Below are the code and all the weights of a small trained network. Each question names an input and a target symbol and asks about switching units off, where a switched-off unit gives its printed mean instead of its output.

import numpy as np


def w(rows, s, z=0):
    codes = np.array(rows[::2]) - 128.0
    scale = np.full(codes.shape[1], s)
    scale[-1] = z or s
    return codes * scale


def norm(h):
    return h / np.sqrt((h * h).mean(-1, keepdims=True) + 1e-5)


def f(y):
    return y / 2 * (1 + np.tanh(0.7978845608 * (y + 0.044715 * y**3)))


def softmax(a):
    e = np.exp(a - a.max(-1, keepdims=True))
    return e / e.sum(-1, keepdims=True)


def log_softmax(a):
    a = a - a.max(-1, keepdims=True)
    return a - np.log(np.exp(a).sum(-1, keepdims=True))


def net(x, mask):
    ids = ['ΔΞΠΦΨαβγεζηθλμσω'.index(c) for c in x.split()]
    T = len(ids)
    res = E[ids] + P[:T]
    u = 0
    for l in range(2):
        q, k, v = (norm(res) @ M[l].T for M in (Q, K, V))
        z = softmax(np.where(np.tri(T) > 0, q @ k.T / 4**0.5, -1e9)) @ v
        res = res + np.where(mask[u], z, O[l][:, -1]) @ O[l][:, :-1]
        u += 1
        y = f(norm(res) @ A[l][:, :-1].T + A[l][:, -1])
        res = res + np.where(mask[u : u + 4], y, B[l][:, -1]) @ B[l][:, :-1]
        u += 4
    return log_softmax(norm(res)[-1] @ U[:, :-1].T + U[:, -1])


Q, K, V, O, A, B = {}, {}, {}, {}, {}, {}
E = w([
[151,113,93,185,98,70,128,164,97,121],'Δ',
[208,114,104,95,73,103,72,109,128,127],'Ξ',
[164,126,94,58,67,122,228,145,124,87],'Π',
[68,128,128,82,138,79,110,106,68,138],'Φ',
[129,97,136,125,207,101,157,121,133,169],'Ψ',
[111,99,142,140,145,165,87,47,115,149],'α',
[171,164,254,115,175,127,74,151,161,108],'β',
[106,195,138,209,96,89,54,126,147,144],'γ',
[146,198,124,104,114,153,98,124,181,194],'ε',
[69,194,111,169,183,137,162,137,121,122],'ζ',
[140,162,136,114,117,103,134,198,153,89],'η',
[62,102,97,109,95,158,102,130,184,61],'θ',
[117,93,152,151,218,90,152,113,144,140],'λ',
[116,68,190,153,135,132,177,70,98,97],'μ',
[124,196,75,99,73,135,165,35,124,102],'σ',
[125,111,180,172,139,98,161,63,92,100],'ω',
],0.03)
P = w([
[22,84,201,27,74,2,146,48,227,161],'0',
[55,116,138,87,137,33,134,67,189,103],'1',
[93,108,135,110,136,75,122,107,168,109],'2',
[116,107,130,125,138,102,117,121,146,103],'3',
[136,110,126,138,133,121,113,133,132,103],'4',
[159,113,124,151,131,140,108,146,126,97],'5',
[178,112,119,160,120,162,99,170,133,109],'6',
[204,115,128,180,97,184,98,188,158,114],'7',
],0.013)
Q[0] = w([
[121,76,171,159,167,107,53,130,126,133],'L0H0',
[44,148,134,132,168,144,169,179,124,118],'L0H0',
[88,211,167,162,180,143,86,96,140,231],'L0H0',
[88,184,53,160,2,119,80,107,121,48],'L0H0',
],0.0078)
K[0] = w([
[152,79,109,205,255,179,40,170,61,36],'L0H0',
[62,179,47,154,208,55,152,82,139,37],'L0H0',
[119,193,112,152,155,141,106,104,122,182],'L0H0',
[139,144,58,194,125,198,83,141,52,41],'L0H0',
],0.0067)
V[0] = w([
[138,177,225,121,64,104,98,57,87,166],'L0H0',
[66,210,111,62,157,153,151,182,71,188],'L0H0',
[157,128,83,186,198,129,59,99,171,225],'L0H0',
[37,1,171,145,121,189,122,155,91,178],'L0H0',
],0.0059)
O[0] = w([
[114,122,136,158,187,206,128,117,100,52,251],'L0H0',
[84,254,201,154,186,98,152,168,109,89,19],'L0H0',
[139,198,132,85,104,160,100,92,111,198,157],'L0H0',
[145,160,15,251,204,130,119,110,153,89,97],'L0H0',
],0.0086,0.0017)
A[0] = w([
[147,86,231,171,172,141,251,75,93,159,102],'L0N0',
[149,187,80,200,105,57,103,227,48,72,90],'L0N1',
[168,60,152,166,169,58,208,177,166,239,45],'L0N2',
[50,106,210,142,122,147,2,222,85,138,4],'L0N3',
],0.0071,0.0037)
B[0] = w([
[168,96,44,134,178,69,121,43,172,97,217],'L0N0',
[162,118,104,176,104,186,142,170,140,179,203],'L0N1',
[106,147,63,141,180,100,192,128,215,209,254],'L0N2',
[248,164,89,167,124,161,165,115,135,105,199],'L0N3',
],0.011,0.0035)
Q[1] = w([
[138,107,230,42,2,162,108,121,195,182],'L1H0',
[33,61,116,15,88,71,119,78,170,123],'L1H0',
[119,145,114,35,174,45,42,70,2,151],'L1H0',
[49,155,185,176,223,122,158,81,234,196],'L1H0',
],0.0099)
K[1] = w([
[182,111,197,106,23,174,162,108,178,189],'L1H0',
[83,68,133,101,55,123,183,62,252,113],'L1H0',
[39,134,193,39,190,16,53,52,43,123],'L1H0',
[160,167,142,193,182,182,194,119,239,171],'L1H0',
],0.012)
V[1] = w([
[169,172,74,219,94,152,186,211,74,110],'L1H0',
[191,244,237,104,82,95,152,120,108,116],'L1H0',
[2,163,204,235,161,116,235,38,187,103],'L1H0',
[108,77,187,180,8,76,253,45,194,173],'L1H0',
],0.005)
O[1] = w([
[68,118,129,62,155,64,106,92,30,116,4],'L1H0',
[105,68,92,158,133,133,117,131,134,130,73],'L1H0',
[229,112,101,133,66,175,130,141,140,167,183],'L1H0',
[165,165,84,172,161,166,117,171,2,127,161],'L1H0',
],0.0087,0.0038)
A[1] = w([
[131,91,128,77,209,132,154,145,192,205,2],'L1N0',
[98,100,164,117,150,103,158,209,179,137,27],'L1N1',
[97,147,205,130,198,175,166,143,145,168,47],'L1N2',
[98,104,177,95,142,249,96,100,178,217,11],'L1N3',
],0.012,0.0071)
B[1] = w([
[128,150,123,59,77,125,141,103,254,175,252],'L1N0',
[199,163,45,135,200,157,83,121,77,121,144],'L1N1',
[155,98,161,196,52,173,199,101,161,134,150],'L1N2',
[94,121,146,84,130,124,112,187,34,149,196],'L1N3',
],0.017,0.0041)
U = w([
[191,85,152,47,80,84,241,199,129,64,65],'Δ',
[151,202,118,188,64,104,38,89,137,151,108],'Ξ',
[140,119,132,121,126,140,134,126,128,98,117],'Π',
[155,1,109,180,179,145,157,28,119,105,101],'Φ',
[137,193,88,49,72,191,164,27,97,92,77],'Ψ',
[61,74,63,123,174,236,79,67,87,172,160],'α',
[39,119,184,118,201,51,117,111,129,99,226],'β',
[123,16,96,191,76,57,130,201,124,186,98],'γ',
[95,140,180,215,113,160,236,149,140,102,162],'ε',
[175,117,126,100,108,131,128,101,116,86,89],'ζ',
[215,38,129,27,48,65,37,112,129,141,3],'η',
[187,117,253,134,169,132,132,174,171,68,174],'θ',
[49,64,54,151,92,200,97,183,202,58,111],'λ',
[183,184,81,100,214,130,94,208,138,70,169],'μ',
[107,191,197,54,66,139,125,234,142,152,160],'σ',
[141,140,57,59,133,104,128,88,207,221,143],'ω',
],0.009,0.0049)

Each question gives the input, a string of symbols that net reads in full, and the target symbol t.
The units are the heads (4 rows each of Q, K, V and O) and the neurons (one row each of A and B). Each row of codes is followed by its name. A weight is (code - 128) times the scale printed after its matrix; where a second scale follows, it is the last column's (O, A, B and U).
mask holds one flag per unit, layer by layer, with each layer's heads first. A switched-off unit (its flag False) gives its mean, the last column of its rows in O or B, instead of its output. The means were averaged over made-up inputs and are rounded, as every weight is.
A unit's drop is (log p(t) with every unit on - log p(t) with that unit switched off) / (log p(t) with every unit on - log p(t) with every unit switched off).
The circuit of an input: a set's keep is (log p(t) with only the set's units on - log p(t) with every unit switched off) / (log p(t) with every unit on - log p(t) with every unit switched off). Starting from all 10 units, units are removed one at a time, each time the one whose removal leaves the highest keep (on an exact tie, the one counted first), for as long as the keep stays at least 0.8.
units of the circuit, in order: the units of the circuit, biggest drop first
unit that matters most: the unit with the biggest drop
k most important neurons: the k neurons with the biggest drops, biggest first
k most important neurons of layer l: the k neurons of layer l with the biggest drops, biggest first
drop of u: that unit's drop, to one decimal
input Δ Ψ β λ Φ Φ ω Φ, target Φ: 2 most important neurons	(L0N3 L1N0)
input ω α Φ Δ Φ, target η: 2 most important neurons	(L0N2 L1N0)
input Φ Ξ Ψ λ α Φ Φ, target β: 3 most important neurons	(L0N2 L1N0 L0N0)
input Φ ζ Φ, target σ: units of the circuit, in order	(L0H0 L1H0 L0N0)
input θ θ Ψ η Φ θ η Φ, target γ: units of the circuit, in order	(L0H0 L1N0)
input Φ Φ Ψ ζ, target ε: unit that matters most	L1N2
input σ Ξ Δ θ Φ ε Φ, target μ: 3 most important neurons	(L1N0 L1N2 L0N1)
input Φ γ Φ, target Ψ: 3 most important neurons	(L0N2 L1N0 L1N3)
input Ψ Δ α Ψ Φ γ Φ, target Ψ: 3 most important neurons	(L0N3 L0N2 L1N0)
input α Φ Φ Φ θ Φ, target γ: 4 most important neurons	(L0N1 L1N0 L0N2 L0N0)
input Ψ ω Φ ε Φ, target μ: units of the circuit, in order	(L0N3 L0H0 L1N0 L1H0)
input Φ ω Φ, target Φ: 3 most important neurons	(L1N0 L1N3 L0N2)
input Φ Φ Δ γ Φ Φ, target β: 4 most important neurons	(L0N2 L0N0 L0N3 L1N0)
input Φ Φ Δ Φ η Φ, target Δ: most important neuron of layer 1	(L1N0)
input Φ Φ Φ ζ Φ, target σ: 2 most important neurons of layer 1	(L1N1 L1N2)
input Ψ Φ Ψ Φ, target Ξ: 3 most important neurons	(L1N0 L0N2 L1N3)
input Φ ω Φ Δ Φ, target η: 2 most important neurons	(L0N2 L0N0)
input Φ Φ Δ λ, target ω: drop of L0N1	0.0
input θ Ψ θ γ Φ μ Φ, target λ: drop of L0N3	0.1
input Φ Φ Φ Ψ Ψ Φ, target Ξ: drop of L0N2	0.2
input β Φ η Φ, target Δ: drop of L1H0	0.8
